Below is a small trained network, with its code and all its weights. Each question gives an input and a target symbol and asks what happens when units are switched off, that is, made to give their printed mean instead of their output.

import numpy as np


def w(rows, s, z=0):
    codes = np.array(rows[::2]) - 128.0
    scale = np.full(codes.shape[1], s)
    scale[-1] = z or s
    return codes * scale


def norm(h):
    return h / np.sqrt((h * h).mean(-1, keepdims=True) + 1e-5)


def softmax(a):
    e = np.exp(a - a.max(-1, keepdims=True))
    return e / e.sum(-1, keepdims=True)


def log_softmax(a):
    a = a - a.max(-1, keepdims=True)
    return a - np.log(np.exp(a).sum(-1, keepdims=True))


def net(x, mask):
    ids = ['ΛΣΩαβεζθμξτ'.index(c) for c in x.split()]
    T = len(ids)
    res = E[ids] + P[:T]
    u = 0
    for l in range(2):
        r = norm(res)
        for j in range(3):
            rows = slice(4 * j, 4 * j + 4)
            q, k, v = (r @ M[l][rows].T for M in (Q, K, V))
            z = softmax(np.where(np.tri(T) > 0, q @ k.T / 4**0.5, -1e9)) @ v
            o = O[l][rows]
            res = res + np.where(mask[u + j], z, o[:, -1]) @ o[:, :-1]
        u += 3
    return log_softmax(norm(res)[-1] @ U[:, :-1].T + U[:, -1])


Q, K, V, O = {}, {}, {}, {}
E = w([
[187,124,140],'Λ',
[5,112,95],'Σ',
[195,127,145],'Ω',
[172,125,144],'α',
[184,126,149],'β',
[163,140,192],'ε',
[62,146,106],'ζ',
[169,128,102],'θ',
[116,179,131],'μ',
[89,71,160],'ξ',
[83,146,76],'τ',
],0.026)
P = w([
[181,117,239],'0',
[189,131,254],'1',
[174,143,245],'2',
[187,131,233],'3',
[183,124,206],'4',
[190,119,191],'5',
[210,109,177],'6',
[193,114,163],'7',
[171,109,168],'8',
],0.0053)
Q[0] = w([
[156,155,127],'0.h0',
[137,160,122],'0.h0',
[157,82,143],'0.h0',
[83,141,117],'0.h0',
[175,147,98],'0.h1',
[197,158,243],'0.h1',
[120,124,5],'0.h1',
[109,120,89],'0.h1',
[128,158,152],'0.h2',
[115,51,126],'0.h2',
[106,66,157],'0.h2',
[110,27,122],'0.h2',
],0.022)
K[0] = w([
[131,128,71],'0.h0',
[122,109,104],'0.h0',
[149,172,105],'0.h0',
[106,87,200],'0.h0',
[172,103,176],'0.h1',
[109,27,249],'0.h1',
[186,190,71],'0.h1',
[138,156,96],'0.h1',
[159,153,97],'0.h2',
[100,54,192],'0.h2',
[136,75,181],'0.h2',
[89,35,218],'0.h2',
],0.019)
V[0] = w([
[169,50,97],'0.h0',
[105,80,178],'0.h0',
[78,72,221],'0.h0',
[134,98,130],'0.h0',
[137,252,147],'0.h1',
[141,173,90],'0.h1',
[141,206,108],'0.h1',
[163,191,7],'0.h1',
[115,195,188],'0.h2',
[154,213,59],'0.h2',
[126,206,226],'0.h2',
[125,39,195],'0.h2',
],0.022)
O[0] = w([
[191,114,76,126],'0.h0',
[132,179,108,139],'0.h0',
[111,231,111,147],'0.h0',
[147,141,107,130],'0.h0',
[25,156,161,136],'0.h1',
[101,141,181,88],'0.h1',
[72,147,172,102],'0.h1',
[111,148,255,7],'0.h1',
[80,134,89,177],'0.h2',
[66,57,135,124],'0.h2',
[77,134,35,210],'0.h2',
[201,184,85,143],'0.h2',
],0.027,0.015)
Q[1] = w([
[51,226,142],'1.h0',
[235,80,160],'1.h0',
[49,18,178],'1.h0',
[71,199,118],'1.h0',
[108,98,112],'1.h1',
[188,39,81],'1.h1',
[159,81,96],'1.h1',
[117,99,128],'1.h1',
[109,149,170],'1.h2',
[74,4,179],'1.h2',
[75,87,117],'1.h2',
[72,132,74],'1.h2',
],0.022)
K[1] = w([
[140,178,189],'1.h0',
[176,65,114],'1.h0',
[99,5,173],'1.h0',
[122,185,153],'1.h0',
[149,110,117],'1.h1',
[151,89,197],'1.h1',
[137,100,170],'1.h1',
[153,125,114],'1.h1',
[181,161,132],'1.h2',
[118,84,206],'1.h2',
[120,85,150],'1.h2',
[116,79,116],'1.h2',
],0.027)
V[1] = w([
[94,124,121],'1.h0',
[89,158,140],'1.h0',
[46,173,142],'1.h0',
[58,176,146],'1.h0',
[183,182,27],'1.h1',
[231,106,207],'1.h1',
[152,120,153],'1.h1',
[162,121,153],'1.h1',
[138,191,252],'1.h2',
[182,192,99],'1.h2',
[207,119,112],'1.h2',
[139,182,167],'1.h2',
],0.016)
O[1] = w([
[112,159,173,142],'1.h0',
[123,157,153,129],'1.h0',
[110,194,200,138],'1.h0',
[116,184,183,132],'1.h0',
[79,41,189,231],'1.h1',
[72,166,52,40],'1.h1',
[117,141,107,101],'1.h1',
[111,141,103,100],'1.h1',
[111,6,76,9],'1.h2',
[117,127,211,143],'1.h2',
[76,137,170,129],'1.h2',
[128,78,134,88],'1.h2',
],0.021,0.013)
U = w([
[209,101,181,183],'Λ',
[121,164,150,167],'Σ',
[160,67,130,212],'Ω',
[165,149,116,73],'α',
[169,111,128,81],'β',
[172,121,115,100],'ε',
[9,133,96,107],'ζ',
[95,8,174,249],'θ',
[101,230,40,1],'μ',
[217,182,114,115],'ξ',
[149,112,167,125],'τ',
],0.015,0.0066)

Each question gives the input, a string of symbols that net reads in full, and the target symbol t.
The units are the heads (4 rows each of Q, K, V and O). Each row of codes is followed by its name. A weight is (code - 128) times the scale printed after its matrix; where a second scale follows, it is the last column's (O and U).
mask holds one flag per head, layer by layer. A switched-off head (its flag False) gives its mean, the last column of its rows in O, instead of its output. The means were averaged over made-up inputs and are rounded, as every weight is.
A unit's drop is (log p(t) with every unit on - log p(t) with that unit switched off) / (log p(t) with every unit on - log p(t) with every unit switched off).
The circuit of an input: a set's keep is (log p(t) with only the set's units on - log p(t) with every unit switched off) / (log p(t) with every unit on - log p(t) with every unit switched off). Starting from all 6 units, units are removed one at a time, each time the one whose removal leaves the highest keep (on an exact tie, the one counted first), for as long as the keep stays at least 0.8.
circuit, biggest first: the units of the circuit, biggest drop first
most important unit: the unit with the biggest drop
heads that matter: for each layer, one digit per head in row order, 1 if its drop is at least 0.15 and else 0, layers parted by /
drop of u: that unit's drop, to one decimal
input μ μ τ ε ε, target θ: circuit, biggest first : (0.h0)
input α ζ τ Λ, target θ: heads that matter : 111 / 000
input β ζ Ω Σ Λ Ω Ω, target Λ: circuit, biggest first : (1.h1 0.h1)
input ξ ε τ τ θ, target θ: heads that matter : 101 / 000
input Ω μ Λ, target ζ: heads that matter : 001 / 000
input ξ μ θ ε α Λ θ, target θ: heads that matter : 110 / 000
input α β Ω Ω Σ μ β, target ζ: circuit, biggest first : (0.h2 0.h0 1.h2 1.h1)
input Λ α Ω μ μ μ Ω Λ, target ζ: heads that matter : 001 / 001
input ε ζ Ω Ω β μ ζ Ω, target ζ: heads that matter : 101 / 000
input β ξ Ω β Ω μ ε ε Σ, target Σ: circuit, biggest first : (0.h1 0.h2)
input θ μ θ τ Ω, target θ: heads that matter : 001 / 001
input Ω θ Ω τ ε, target θ: heads that matter : 111 / 001
input Ω τ μ, target θ: heads that matter : 001 / 000
input ζ β Ω Ω ζ μ μ ε α, target ζ: heads that matter : 101 / 000
input β ζ τ α, target θ: most important unit : 0.h2
input Ω τ Λ, target θ: heads that matter : 011 / 000
input Ω Ω Λ, target Λ: heads that matter : 110 / 111
input ζ Ω ζ α Ω ζ Ω τ β, target θ: heads that matter : 111 / 001
input α β Ω τ Ω, target θ: heads that matter : 111 / 000
input Ω α β Ω β τ, target θ: circuit, biggest first : (0.h2)
input Ω Ω ε Λ ζ, target Σ: drop of 0.h1 : 0.3
input μ Λ ε, target ζ: drop of 0.h2 : 0.7
input ε Λ Ω Ω μ Ω, target ζ: drop of 0.h2 : 0.3
input ζ ε ζ, target Σ: drop of 0.h1 : 0.1
